Here is a tiny trained network, its code and every weight. The questions are about switching its units off for an input and a target symbol, where a switched-off unit gives its printed mean instead of its output.

import numpy as np


def w(rows, s, z=0):
    codes = np.array(rows[::2]) - 128.0
    scale = np.full(codes.shape[1], s)
    scale[-1] = z or s
    return codes * scale


def f(y):
    return y / 2 * (1 + np.tanh(0.7978845608 * (y + 0.044715 * y**3)))


def softmax(a):
    e = np.exp(a - a.max(-1, keepdims=True))
    return e / e.sum(-1, keepdims=True)


def log_softmax(a):
    a = a - a.max(-1, keepdims=True)
    return a - np.log(np.exp(a).sum(-1, keepdims=True))


def net(x, mask):
    ids = ['αβγεζηθμξπστφψ'.index(c) for c in x.split()]
    T = len(ids)
    res = E[ids] + P[:T]
    u = 0
    for l in range(3):
        q, k, v = (res @ M[l].T for M in (Q, K, V))
        z = softmax(np.where(np.tri(T) > 0, q @ k.T / 3**0.5, -1e9)) @ v
        res = res + np.where(mask[u], z, O[l][:, -1]) @ O[l][:, :-1]
        u += 1
        y = f(res @ A[l][:, :-1].T + A[l][:, -1])
        res = res + np.where(mask[u : u + 8], y, B[l][:, -1]) @ B[l][:, :-1]
        u += 8
    return log_softmax(res[-1] @ U[:, :-1].T + U[:, -1])


Q, K, V, O, A, B = {}, {}, {}, {}, {}, {}
E = w([
[48,73,161],'α',
[116,161,105],'β',
[85,193,96],'γ',
[82,85,162],'ε',
[205,254,77],'ζ',
[199,141,94],'η',
[71,108,47],'θ',
[42,47,116],'μ',
[251,120,164],'ξ',
[129,140,90],'π',
[97,59,164],'σ',
[143,108,73],'τ',
[94,29,77],'φ',
[111,93,195],'ψ',
],0.0078)
P = w([
[114,145,252],'0',
[145,99,166],'1',
[151,93,137],'2',
[143,106,135],'3',
[134,112,123],'4',
[123,122,119],'5',
[118,133,117],'6',
[122,130,103],'7',
[119,133,105],'8',
[119,132,85],'9',
[123,126,81],'10',
[116,127,85],'11',
],0.0039)
Q[0] = w([
[202,3,29],'0.h1',
[127,99,199],'0.h1',
[230,66,89],'0.h1',
],0.016)
K[0] = w([
[107,132,3],'0.h1',
[85,181,159],'0.h1',
[138,162,38],'0.h1',
],0.023)
V[0] = w([
[192,23,253],'0.h1',
[18,170,10],'0.h1',
[98,19,124],'0.h1',
],0.0043)
O[0] = w([
[186,46,40,215],'0.h1',
[55,245,140,2],'0.h1',
[101,151,3,105],'0.h1',
],0.0067,0.00084)
A[0] = w([
[96,139,149,61],'0.n1',
[66,155,110,143],'0.n2',
[90,140,70,138],'0.n3',
[90,89,140,73],'0.n4',
[16,35,105,63],'0.n5',
[55,73,201,111],'0.n6',
[241,162,108,84],'0.n7',
[84,183,250,1],'0.n8',
],0.013,0.0041)
B[0] = w([
[124,189,92,92],'0.n1',
[193,103,149,129],'0.n2',
[154,102,178,141],'0.n3',
[86,158,99,114],'0.n4',
[51,208,202,198],'0.n5',
[92,129,68,143],'0.n6',
[125,171,252,252],'0.n7',
[168,206,77,101],'0.n8',
],0.021,0.0036)
Q[1] = w([
[122,88,162],'1.h1',
[221,13,124],'1.h1',
[247,138,37],'1.h1',
],0.015)
K[1] = w([
[130,103,70],'1.h1',
[223,201,8],'1.h1',
[224,241,149],'1.h1',
],0.014)
V[1] = w([
[142,228,2],'1.h1',
[101,76,124],'1.h1',
[70,65,127],'1.h1',
],0.007)
O[1] = w([
[43,65,253,3],'1.h1',
[100,157,102,149],'1.h1',
[68,156,37,204],'1.h1',
],0.006,0.0048)
A[1] = w([
[131,128,94,19],'1.n1',
[131,112,98,2],'1.n2',
[92,77,114,25],'1.n3',
[173,157,124,58],'1.n4',
[86,118,149,33],'1.n5',
[59,145,120,121],'1.n6',
[117,72,11,127],'1.n7',
[159,20,93,110],'1.n8',
],0.012,0.003)
B[1] = w([
[178,168,152,99],'1.n1',
[182,187,140,100],'1.n2',
[182,173,148,122],'1.n3',
[169,128,186,178],'1.n4',
[175,153,114,163],'1.n5',
[154,134,82,252],'1.n6',
[146,251,191,156],'1.n7',
[178,168,95,158],'1.n8',
],0.027,0.0043)
Q[2] = w([
[4,225,92],'2.h1',
[173,139,187],'2.h1',
[251,152,29],'2.h1',
],0.011)
K[2] = w([
[165,182,64],'2.h1',
[99,172,227],'2.h1',
[252,128,93],'2.h1',
],0.012)
V[2] = w([
[255,41,128],'2.h1',
[231,140,121],'2.h1',
[134,121,122],'2.h1',
],0.0074)
O[2] = w([
[8,128,137,181],'2.h1',
[55,104,162,254],'2.h1',
[120,128,123,119],'2.h1',
],0.011,0.0066)
A[2] = w([
[143,18,147,171],'2.n1',
[145,42,69,116],'2.n2',
[115,134,64,79],'2.n3',
[133,66,120,2],'2.n4',
[128,110,5,54],'2.n5',
[142,118,38,218],'2.n6',
[212,80,161,115],'2.n7',
[143,96,114,116],'2.n8',
],0.013,0.0084)
B[2] = w([
[195,74,54,187],'2.n1',
[41,167,130,158],'2.n2',
[164,142,161,177],'2.n3',
[134,164,254,121],'2.n4',
[194,13,237,229],'2.n5',
[98,208,28,245],'2.n6',
[58,112,192,155],'2.n7',
[78,122,136,124],'2.n8',
],0.025,0.011)
U = w([
[132,133,140,116],'α',
[141,131,134,116],'β',
[63,108,126,107],'γ',
[168,182,177,60],'ε',
[130,2,85,64],'ζ',
[138,114,133,102],'η',
[101,89,46,179],'θ',
[218,110,149,99],'μ',
[142,17,197,163],'ξ',
[139,133,236,40],'π',
[138,170,91,128],'σ',
[137,127,139,204],'τ',
[138,105,118,254],'φ',
[128,132,117,141],'ψ',
],0.0068,0.0074)

Each question gives the input, a string of symbols that net reads in full, and the target symbol t.
The units are the heads (3 rows each of Q, K, V and O) and the neurons (one row each of A and B). Each row of codes is followed by its name. A weight is (code - 128) times the scale printed after its matrix; where a second scale follows, it is the last column's (O, A, B and U).
mask holds one flag per unit, layer by layer, with each layer's heads first. A switched-off unit (its flag False) gives its mean, the last column of its rows in O or B, instead of its output. The means were averaged over made-up inputs and are rounded, as every weight is.
A unit's drop is (log p(t) with every unit on - log p(t) with that unit switched off) / (log p(t) with every unit on - log p(t) with every unit switched off).
The circuit of an input: a set's keep is (log p(t) with only the set's units on - log p(t) with every unit switched off) / (log p(t) with every unit on - log p(t) with every unit switched off). Starting from the 12 units with the biggest drops (on a tie, the unit counted first), units are removed one at a time, each time the one whose removal leaves the highest keep (on an exact tie, the one counted first), for as long as the keep stays at least 0.8.
units of the circuit, in order: the units of the circuit, biggest drop first
most important unit: the unit with the biggest drop
top k neurons: the k neurons with the biggest drops, biggest first
top k neurons in layer l: the k neurons of layer l with the biggest drops, biggest first
input β ξ π ζ, target π: units of the circuit, in order : (0.n7 2.n6 2.n1)
input β β π ξ π η ξ θ θ, target θ: most important unit : 0.n7
input ψ ζ π ξ π τ, target π: top 2 neurons in layer 2 : (2.n7 2.n6)
input π ξ ζ, target π: top 4 neurons in layer 2 : (2.n6 2.n5 2.n1 2.n7)
input μ ζ ε ξ β θ, target θ: top 2 neurons : (0.n7 0.n5)
input β ξ ψ ξ ξ ξ ξ β α ξ τ, target θ: top 3 neurons : (0.n8 0.n7 2.n5)
input ξ β ξ β ξ ξ ξ α ξ ξ ξ, target ξ: top 4 neurons : (2.n6 0.n7 0.n5 1.n6)
input β ξ ξ π φ β β π β α β, target θ: top 3 neurons : (0.n8 0.n7 2.n5)
input ξ π γ μ π ζ ξ β β α, target μ: top 4 neurons : (2.n5 0.n7 2.n6 1.n6)
input ξ ξ μ μ ξ β γ, target γ: top 3 neurons : (0.n7 0.n5 2.n5)
input μ σ β ξ σ ξ ξ α θ ξ β ε, target σ: top 3 neurons : (0.n5 2.n6 1.n6)
input ξ ξ σ ζ ξ ξ π, target γ: top 4 neurons : (0.n7 0.n5 2.n5 1.n4)
input β ξ ξ ξ σ γ, target θ: top 4 neurons : (2.n5 0.n8 0.n7 1.n7)
input ξ ξ ξ ζ β α, target μ: top 4 neurons : (2.n5 0.n7 1.n6 2.n6)
input ξ α α ξ ξ ξ η τ, target γ: most important unit : 0.n7
input ξ μ ζ γ γ ξ φ ψ, target ε: top 3 neurons : (0.n7 1.n7 0.n6)
input ψ α μ β ξ μ, target μ: top 2 neurons : (2.n5 1.n6)
input ζ β ξ π ζ φ φ θ η π, target ζ: top 3 neurons : (0.n8 0.n5 2.n6)
input ψ ξ σ, target σ: top 2 neurons in layer 2 : (2.n6 2.n5)
input β μ β ξ ξ α ψ ξ π ξ ξ, target ξ: top 4 neurons : (2.n6 0.n5 0.n7 1.n6)
input ψ ξ ζ μ η μ ξ θ ξ μ β, target π: top 4 neurons in layer 0 : (0.n5 0.n7 0.n6 0.n8)
input ζ β ξ β, target ζ: top 3 neurons in layer 0 : (0.n8 0.n5 0.n6)
input ζ ξ ξ η ξ ξ ξ α μ ζ τ, target ζ: top 3 neurons : (0.n8 0.n5 2.n6)
input α θ σ, target σ: most important unit : 0.n5
input γ ξ β ξ ψ θ ε β, target ξ: top 4 neurons in layer 1 : (1.n8 1.n3 1.n6 1.n7)
input μ β ξ ξ μ β ζ ζ β π ξ ε, target σ: top 2 neurons in layer 2 : (2.n5 2.n6)
input ξ φ ξ μ ξ μ γ, target γ: top 3 neurons in layer 0 : (0.n7 0.n5 0.n6)
input ξ ξ ξ ξ ξ θ η, target ζ: top neuron in layer 1 : (1.n7)
input β σ β π, target θ: top 2 neurons in layer 2 : (2.n5 2.n1)
